Below is a small trained network, with its code and all its weights. Each question gives an input and a class and asks what happens when units are switched off, that is, made to give their printed mean instead of their output.

import numpy as np


def w(rows, s, z=0):
    codes = np.array(rows[::2]) - 128.0
    scale = np.full(codes.shape[1], s)
    scale[-1] = z or s
    return codes * scale


def f(y):
    return y / 2 * (1 + np.tanh(0.7978845608 * (y + 0.044715 * y**3)))


def log_softmax(a):
    a = a - a.max(-1, keepdims=True)
    return a - np.log(np.exp(a).sum(-1, keepdims=True))


def net(x, mask):
    res = np.array(x, float).reshape(1, 7) / 4 @ E
    y = f(res @ A[0][:, :-1].T + A[0][:, -1])
    res = res + np.where(mask, y, B[0][:, -1]) @ B[0][:, :-1]
    return log_softmax(res[-1] @ U[:, :-1].T + U[:, -1])


A, B = {}, {}
E = w([
[143,17,156,179,210,109],'x0',
[114,112,248,105,68,121],'x1',
[229,142,76,207,90,193],'x2',
[254,147,66,134,51,81],'x3',
[245,143,210,69,171,172],'x4',
[231,107,229,145,25,36],'x5',
[118,217,128,183,150,85],'x6',
],0.0081)
A[0] = w([
[152,105,99,186,84,108,232],'N0',
[160,127,141,182,177,101,96],'N1',
[209,126,119,108,100,133,78],'N2',
[127,146,101,177,133,134,202],'N3',
[100,124,66,171,147,160,56],'N4',
[128,238,139,143,123,174,184],'N5',
[116,235,130,93,114,150,244],'N6',
[149,97,85,102,165,253,160],'N7',
[100,126,40,199,147,123,152],'N8',
[164,122,180,133,109,124,83],'N9',
[152,131,92,134,154,54,208],'N10',
[85,141,134,149,122,116,252],'N11',
[127,98,179,147,10,136,142],'N12',
[127,64,163,85,134,166,209],'N13',
[163,124,171,152,171,125,94],'N14',
[88,120,58,181,127,117,104],'N15',
[180,71,109,104,138,163,2],'N16',
[137,138,140,45,123,160,197],'N17',
[69,147,155,127,152,124,141],'N18',
],0.014,0.0061)
B[0] = w([
[161,155,152,38,99,89,229],'N0',
[149,88,123,183,40,116,171],'N1',
[38,111,163,130,179,165,229],'N2',
[170,128,123,60,125,132,188],'N3',
[144,98,95,51,107,155,190],'N4',
[186,193,118,75,167,125,221],'N5',
[196,165,139,80,165,87,250],'N6',
[135,51,221,93,121,119,237],'N7',
[168,125,97,38,75,132,238],'N8',
[183,126,54,163,78,108,201],'N9',
[130,98,170,149,120,163,202],'N10',
[142,120,157,60,178,165,212],'N11',
[168,93,169,128,16,35,253],'N12',
[119,157,148,110,158,70,227],'N13',
[162,138,129,175,103,73,179],'N14',
[146,172,8,57,110,92,206],'N15',
[136,117,148,68,121,122,174],'N16',
[179,113,137,158,139,127,213],'N17',
[109,95,186,192,181,150,209],'N18',
],0.011)
U = w([
[51,170,34,83,173,130,73],'0',
[105,96,174,124,99,123,157],'1',
[206,166,79,96,46,97,136],'2',
[121,77,72,81,95,181,104],'3',
[67,177,11,232,94,251,12],'4',
[168,174,93,188,97,124,66],'5',
[129,200,138,104,180,147,220],'6',
],0.013,0.012)

Each question gives the input, the list of numbers given to net, and the class t.
The units are the neurons (one row each of A and B). Each row of codes is followed by its name. A weight is (code - 128) times the scale printed after its matrix; where a second scale follows, it is the last column's (A, B and U).
mask holds one flag per neuron, in row order. A switched-off neuron (its flag False) gives its mean, the last column of its row in B, instead of its output. The means were averaged over made-up inputs and are rounded, as every weight is.
A unit's drop is (log p(t) with every unit on - log p(t) with that unit switched off) / (log p(t) with every unit on - log p(t) with every unit switched off).
The circuit of an input: a set's keep is (log p(t) with only the set's units on - log p(t) with every unit switched off) / (log p(t) with every unit on - log p(t) with every unit switched off). Starting from the 12 units with the biggest drops (on a tie, the unit counted first), units are removed one at a time, each time the one whose removal leaves the highest keep (on an exact tie, the one counted first), for as long as the keep stays at least 0.8.
circuit, biggest first: the units of the circuit, biggest drop first
unit that matters most: the unit with the biggest drop
top k neurons: the k neurons with the biggest drops, biggest first
drop when u is switched off: that unit's drop, to one decimal
input [4,-8,8,4,7,4,-6], class 1: unit that matters most => N2
input [-7,-3,-5,4,2,-3,-2], class 6: circuit, biggest first => N12, N8
input [3,7,2,4,0,-5,1], class 6: circuit, biggest first => N12, N8
input [-2,1,-7,-1,2,3,-2], class 1: top 3 neurons => N15, N5, N8
input [-5,-1,-4,-8,1,8,-4], class 1: top 3 neurons => N15, N8, N5
input [-3,-5,5,-5,7,7,-5], class 1: top 2 neurons => N2, N15
input [3,6,-7,-7,7,1,1], class 6: top 3 neurons => N12, N7, N13
input [5,-1,-2,4,-7,-7,-1], class 3: top 3 neurons => N12, N6, N4
input [4,-7,-2,-2,0,-1,-4], class 3: drop when N12 is switched off => 0.1
input [2,5,-7,1,-7,-4,3], class 0: drop when N15 is switched off => 0.1
input [-1,-6,-3,1,5,6,-4], class 1: drop when N18 is switched off => -0.1
